Below is a small trained network, with its code and all its weights. Each question gives an input and a target symbol and asks what happens when units are switched off, that is, made to give their printed mean instead of their output.

import numpy as np


def w(rows, s, z=0):
    codes = np.array(rows[::2]) - 128.0
    scale = np.full(codes.shape[1], s)
    scale[-1] = z or s
    return codes * scale


def f(y):
    return np.maximum(y, 0)


def softmax(a):
    e = np.exp(a - a.max(-1, keepdims=True))
    return e / e.sum(-1, keepdims=True)


def log_softmax(a):
    a = a - a.max(-1, keepdims=True)
    return a - np.log(np.exp(a).sum(-1, keepdims=True))


def net(x, mask):
    ids = ['αβεζθλπσψω'.index(c) for c in x.split()]
    T = len(ids)
    res = E[ids] + P[:T]
    u = 0
    for l in range(2):
        r = res
        for j in range(2):
            rows = slice(3 * j, 3 * j + 3)
            q, k, v = (r @ M[l][rows].T for M in (Q, K, V))
            z = softmax(np.where(np.tri(T) > 0, q @ k.T / 3**0.5, -1e9)) @ v
            o = O[l][rows]
            res = res + np.where(mask[u + j], z, o[:, -1]) @ o[:, :-1]
        u += 2
        y = f(res @ A[l][:, :-1].T + A[l][:, -1])
        res = res + np.where(mask[u : u + 4], y, B[l][:, -1]) @ B[l][:, :-1]
        u += 4
    return log_softmax(res[-1] @ U[:, :-1].T + U[:, -1])


Q, K, V, O, A, B = {}, {}, {}, {}, {}, {}
E = w([
[179,68,179,119,228,148,167,109,181],'α',
[107,114,243,93,99,181,175,128,125],'β',
[123,165,108,106,159,79,54,155,180],'ε',
[86,127,128,154,57,210,172,152,197],'ζ',
[118,142,96,215,177,134,143,60,125],'θ',
[166,159,95,138,183,220,109,167,114],'λ',
[219,255,167,143,84,79,208,85,132],'π',
[161,95,155,70,79,123,153,15,134],'σ',
[143,130,192,169,135,154,132,77,230],'ψ',
[84,197,156,114,81,136,90,58,78],'ω',
],0.02)
P = w([
[145,184,71,15,198,101,212,179,127],'0',
[126,184,67,40,176,117,193,169,128],'1',
[105,166,69,80,148,114,187,178,117],'2',
[110,158,88,109,133,127,171,179,125],'3',
[107,142,96,134,116,122,152,184,120],'4',
[127,125,115,148,105,127,128,174,122],'5',
[128,117,135,165,92,125,103,172,126],'6',
[141,101,145,187,82,130,83,168,134],'7',
[137,91,160,200,60,129,66,165,126],'8',
[156,77,166,217,49,136,38,162,133],'9',
[154,69,181,235,31,140,16,163,131],'10',
[167,71,182,239,19,153,2,159,128],'11',
],0.0084)
Q[0] = w([
[121,112,142,130,114,210,160,73,160],'L0H1',
[153,72,165,127,126,157,152,107,196],'L0H1',
[121,140,124,122,111,144,69,110,106],'L0H1',
[160,34,30,148,227,152,54,131,116],'L0H2',
[131,76,74,97,139,133,83,215,86],'L0H2',
[248,245,177,127,78,164,153,140,173],'L0H2',
],0.012)
K[0] = w([
[177,147,166,173,96,120,147,147,137],'L0H1',
[179,151,174,134,90,111,165,134,120],'L0H1',
[144,122,131,137,128,111,113,99,96],'L0H1',
[186,254,144,130,133,100,217,154,101],'L0H2',
[169,191,118,79,125,162,199,142,145],'L0H2',
[122,55,163,153,119,199,20,133,83],'L0H2',
],0.013)
V[0] = w([
[39,92,158,153,144,68,151,104,139],'L0H1',
[167,186,134,137,104,63,168,143,116],'L0H1',
[124,181,142,163,145,133,122,124,131],'L0H1',
[124,138,107,143,156,126,117,16,69],'L0H2',
[27,169,95,138,210,62,97,159,187],'L0H2',
[74,52,75,51,162,254,80,111,99],'L0H2',
],0.0055)
O[0] = w([
[230,95,139,125,145,122,127,130,159,81],'L0H1',
[24,173,89,158,101,149,75,185,68,246],'L0H1',
[116,98,169,108,164,187,47,38,104,181],'L0H1',
[157,119,131,173,119,149,140,140,34,161],'L0H2',
[151,110,125,129,141,39,98,170,102,49],'L0H2',
[120,112,170,209,254,100,112,100,146,3],'L0H2',
],0.0082,0.0045)
A[0] = w([
[148,51,121,53,148,106,193,60,111,2],'L0N1',
[99,3,127,21,51,36,164,201,202,70],'L0N2',
[82,79,218,66,119,129,161,145,128,38],'L0N3',
[174,152,89,161,208,44,64,33,151,5],'L0N4',
],0.0061,0.0026)
B[0] = w([
[61,60,101,227,175,84,34,178,29,201],'L0N1',
[116,152,142,183,130,242,167,65,134,210],'L0N2',
[176,162,55,111,84,39,194,254,74,254],'L0N3',
[48,132,86,195,27,88,225,225,153,220],'L0N4',
],0.008,0.0022)
Q[1] = w([
[97,127,61,106,24,153,76,149,131],'L1H1',
[134,241,35,151,75,89,158,65,57],'L1H1',
[101,176,110,150,46,238,181,72,115],'L1H1',
[107,131,197,156,28,138,180,98,128],'L1H2',
[75,158,134,22,86,32,99,107,181],'L1H2',
[154,121,155,205,255,105,171,201,180],'L1H2',
],0.008)
K[1] = w([
[156,165,109,173,14,128,65,75,141],'L1H1',
[86,104,204,254,49,28,63,70,159],'L1H1',
[153,95,175,183,37,129,133,48,148],'L1H1',
[193,52,140,189,82,207,129,121,101],'L1H2',
[122,125,114,82,120,167,106,219,185],'L1H2',
[110,195,46,86,234,124,230,56,130],'L1H2',
],0.0074)
V[1] = w([
[52,44,168,66,139,159,107,118,119],'L1H1',
[133,140,244,159,102,135,79,254,154],'L1H1',
[130,189,237,146,136,116,83,145,113],'L1H1',
[18,116,181,177,105,148,98,146,136],'L1H2',
[149,108,71,196,122,185,92,99,134],'L1H2',
[137,101,101,104,88,167,102,205,98],'L1H2',
],0.0082)
O[1] = w([
[163,133,73,115,62,158,185,192,143,66],'L1H1',
[84,192,93,65,133,93,149,138,120,59],'L1H1',
[149,255,136,112,202,141,156,95,104,126],'L1H1',
[155,90,165,104,172,122,149,158,157,255],'L1H2',
[90,56,62,130,155,115,183,152,81,185],'L1H2',
[154,112,104,188,179,45,138,85,171,220],'L1H2',
],0.0098,0.0063)
A[1] = w([
[16,105,24,104,97,228,39,131,169,141],'L1N1',
[149,99,208,254,202,120,184,47,211,155],'L1N2',
[152,127,158,16,69,77,213,144,103,3],'L1N3',
[226,100,114,85,95,88,190,34,53,50],'L1N4',
],0.0062,0.004)
B[1] = w([
[161,158,235,189,165,72,140,115,68,207],'L1N1',
[208,150,11,34,41,166,149,95,100,255],'L1N2',
[56,252,104,32,151,60,73,174,51,149],'L1N3',
[207,127,254,161,113,133,128,187,111,170],'L1N4',
],0.0089,0.0085)
U = w([
[40,132,143,90,94,173,38,38,72,144],'α',
[116,150,131,175,88,202,212,159,166,32],'β',
[173,150,96,169,208,192,123,174,99,94],'ε',
[136,107,106,139,130,11,66,137,161,253],'ζ',
[78,125,1,149,88,93,156,111,73,77],'θ',
[166,46,185,94,94,79,66,124,77,126],'λ',
[173,126,102,113,129,80,137,115,126,66],'π',
[179,27,92,14,209,61,188,130,152,207],'σ',
[134,116,86,34,74,191,43,119,213,221],'ψ',
[81,110,111,38,84,100,140,172,80,113],'ω',
],0.0076,0.0044)

Each question gives the input, a string of symbols that net reads in full, and the target symbol t.
The units are the heads (3 rows each of Q, K, V and O) and the neurons (one row each of A and B). Each row of codes is followed by its name. A weight is (code - 128) times the scale printed after its matrix; where a second scale follows, it is the last column's (O, A, B and U).
mask holds one flag per unit, layer by layer, with each layer's heads first. A switched-off unit (its flag False) gives its mean, the last column of its rows in O or B, instead of its output. The means were averaged over made-up inputs and are rounded, as every weight is.
A unit's drop is (log p(t) with every unit on - log p(t) with that unit switched off) / (log p(t) with every unit on - log p(t) with every unit switched off).
most important unit: the unit with the biggest drop
k most important neurons of layer l: the k neurons of layer l with the biggest drops, biggest first
heads that matter: for each layer, one digit per head in row order, 1 if its drop is at least 0.15 and else 0, layers parted by /
drop when u is switched off: that unit's drop, to one decimal
input ζ σ π λ θ σ σ θ θ, target λ: most important neuron of layer 1 : [L1N1]
input π ω β ω σ ζ θ β ε θ σ θ, target β: heads that matter : 11 / 10
input ε π θ, target α: heads that matter : 00 / 10
input λ λ θ λ π, target θ: heads that matter : 01 / 00
input α ε σ σ σ ε π, target ζ: 2 most important neurons of layer 0 : [L0N2; L0N4]
input ω θ σ θ ζ π α σ σ β σ, target ψ: heads that matter : 10 / 01
input ε π λ, target α: heads that matter : 00 / 10
input β ζ ζ β σ ε θ ω β ψ π, target ω: heads that matter : 01 / 11
input ε σ ε θ β ω ζ α ζ θ σ π, target β: heads that matter : 01 / 01
input θ θ λ σ σ β π, target ψ: heads that matter : 01 / 00
input θ ψ ε π ψ, target α: heads that matter : 10 / 10
input θ λ θ σ θ λ β θ ζ π, target σ: heads that matter : 00 / 01
input π σ ε θ σ α, target β: heads that matter : 01 / 10
input ψ π β, target α: heads that matter : 11 / 10
input π β β ω, target ψ: most important unit : L1H2
input ω σ θ β α π λ ε ζ β σ, target ψ: heads that matter : 11 / 01
input λ θ ε π ζ θ β β β, target ψ: 2 most important neurons of layer 1 : [L1N2; L1N1]
input σ β θ ε θ λ λ π, target θ: 2 most important neurons of layer 1 : [L1N2; L1N1]
input β λ λ ε λ θ σ σ α β, target ω: 2 most important neurons of layer 0 : [L0N3; L0N1]
input ζ π ψ λ θ ε ζ ζ β ψ α, target ω: most important unit : L0H2
input β π λ ζ σ β λ σ λ θ θ λ, target λ: 2 most important neurons of layer 1 : [L1N1; L1N2]
input θ ω θ ε β π ζ θ θ λ ψ, target θ: 2 most important neurons of layer 1 : [L1N2; L1N4]
input σ θ ζ ζ σ σ α π θ, target α: 2 most important neurons of layer 0 : [L0N1; L0N4]
input β θ α λ ζ α θ β ε α θ θ, target θ: 3 most important neurons of layer 1 : [L1N2; L1N4; L1N1]
input ω ω ω σ β λ σ ε θ π β ε, target ψ: drop when L0N2 is switched off : 1.4
